Below are the code and all the weights of a small trained network. Each question names an input and a class and asks about switching units off, where a switched-off unit gives its printed mean instead of its output.

import numpy as np


def w(rows, s, z=0):
    codes = np.array(rows[::2]) - 128.0
    scale = np.full(codes.shape[1], s)
    scale[-1] = z or s
    return codes * scale


def norm(h):
    return h / np.sqrt((h * h).mean(-1, keepdims=True) + 1e-5)


def f(y):
    return np.maximum(y, 0)


def log_softmax(a):
    a = a - a.max(-1, keepdims=True)
    return a - np.log(np.exp(a).sum(-1, keepdims=True))


def net(x, mask):
    res = np.array(x, float).reshape(1, 8) / 4 @ E
    u = 0
    for l in range(4):
        y = f(norm(res) @ A[l][:, :-1].T + A[l][:, -1])
        res = res + np.where(mask[u : u + 3], y, B[l][:, -1]) @ B[l][:, :-1]
        u += 3
    return log_softmax(norm(res)[-1] @ U[:, :-1].T + U[:, -1])


A, B = {}, {}
E = w([
[148,72,129],'x0',
[184,144,25],'x1',
[53,99,110],'x2',
[65,78,136],'x3',
[227,81,153],'x4',
[46,252,143],'x5',
[30,135,163],'x6',
[144,51,204],'x7',
],0.0036)
A[0] = w([
[230,126,46,166],'L0N1',
[143,1,129,2],'L0N2',
[173,2,164,37],'L0N3',
],0.0062,0.0013)
B[0] = w([
[199,254,202,253],'L0N1',
[115,20,135,211],'L0N2',
[155,90,219,228],'L0N3',
],0.0061,0.0037)
A[1] = w([
[204,110,158,253],'L1N1',
[99,152,2,181],'L1N2',
[86,118,165,111],'L1N3',
],0.0083,0.0022)
B[1] = w([
[64,87,255,253],'L1N1',
[245,91,103,188],'L1N2',
[142,167,7,168],'L1N3',
],0.0049)
A[2] = w([
[73,254,132,23],'L2N1',
[40,112,56,141],'L2N2',
[246,158,190,254],'L2N3',
],0.0062,0.0016)
B[2] = w([
[84,89,177,187],'L2N1',
[153,177,2,165],'L2N2',
[21,255,229,254],'L2N3',
],0.0057,0.0052)
A[3] = w([
[84,144,122,122],'L3N1',
[38,151,147,74],'L3N2',
[3,134,132,252],'L3N3',
],0.012,0.0028)
B[3] = w([
[155,58,106,163],'L3N1',
[254,175,123,197],'L3N2',
[246,59,121,253],'L3N3',
],0.0078,0.007)
U = w([
[119,206,160,151],'0',
[120,104,76,97],'1',
[4,120,114,2],'2',
[115,84,108,39],'3',
[71,123,119,70],'4',
[115,64,203,175],'5',
[169,115,132,165],'6',
],0.021,0.0098)

Each question gives the input, the list of numbers given to net, and the class t.
The units are the neurons (one row each of A and B). Each row of codes is followed by its name. A weight is (code - 128) times the scale printed after its matrix; where a second scale follows, it is the last column's (A, B and U).
mask holds one flag per neuron, layer by layer. A switched-off neuron (its flag False) gives its mean, the last column of its row in B, instead of its output. The means were averaged over made-up inputs and are rounded, as every weight is.
A unit's drop is (log p(t) with every unit on - log p(t) with that unit switched off) / (log p(t) with every unit on - log p(t) with every unit switched off).
The circuit of an input: a set's keep is (log p(t) with only the set's units on - log p(t) with every unit switched off) / (log p(t) with every unit on - log p(t) with every unit switched off). Starting from all 12 units, units are removed one at a time, each time the one whose removal leaves the highest keep (on an exact tie, the one counted first), for as long as the keep stays at least 0.8.
circuit, biggest first: the units of the circuit, biggest drop first
unit that matters most: the unit with the biggest drop
top k neurons: the k neurons with the biggest drops, biggest first
k most important neurons of layer l: the k neurons of layer l with the biggest drops, biggest first
drop of u: that unit's drop, to one decimal
input [3,6,6,-4,-4,1,2,5], class 1: unit that matters most : L1N1
input [8,6,-8,0,6,-5,-8,-4], class 0: circuit, biggest first : (L0N1; L2N3; L3N3)
input [3,-2,6,-5,-7,-2,-6,-1], class 0: top 3 neurons : (L0N3; L1N2; L2N1)
input [-7,-2,3,0,-8,-5,-6,-4], class 0: top 3 neurons : (L1N2; L3N3; L1N1)
input [2,-4,2,-4,1,7,-5,-5], class 6: circuit, biggest first : (L0N1; L3N3)
input [0,2,5,3,-3,-6,7,0], class 3: circuit, biggest first : (L1N1; L2N2; L0N1)
input [-2,7,-3,-6,8,5,-6,-3], class 0: top 2 neurons : (L3N3; L2N3)
input [-1,2,8,0,2,5,4,-1], class 1: circuit, biggest first : (L0N1; L2N2; L2N3)
input [-7,7,-1,-1,3,-5,6,2], class 0: 2 most important neurons of layer 3 : (L3N3; L3N1)
input [8,-2,4,-3,-3,-3,-4,-8], class 0: drop of L2N3 : -0.1
input [6,1,1,5,3,7,1,0], class 6: drop of L1N3 : -0.1
input [-1,0,-6,-4,1,0,-1,-3], class 0: drop of L0N3 : 0.0
input [8,-7,-4,0,-3,3,5,4], class 6: drop of L0N1 : 0.1
input [6,-6,5,-8,-6,3,7,3], class 6: top neuron : (L3N2)
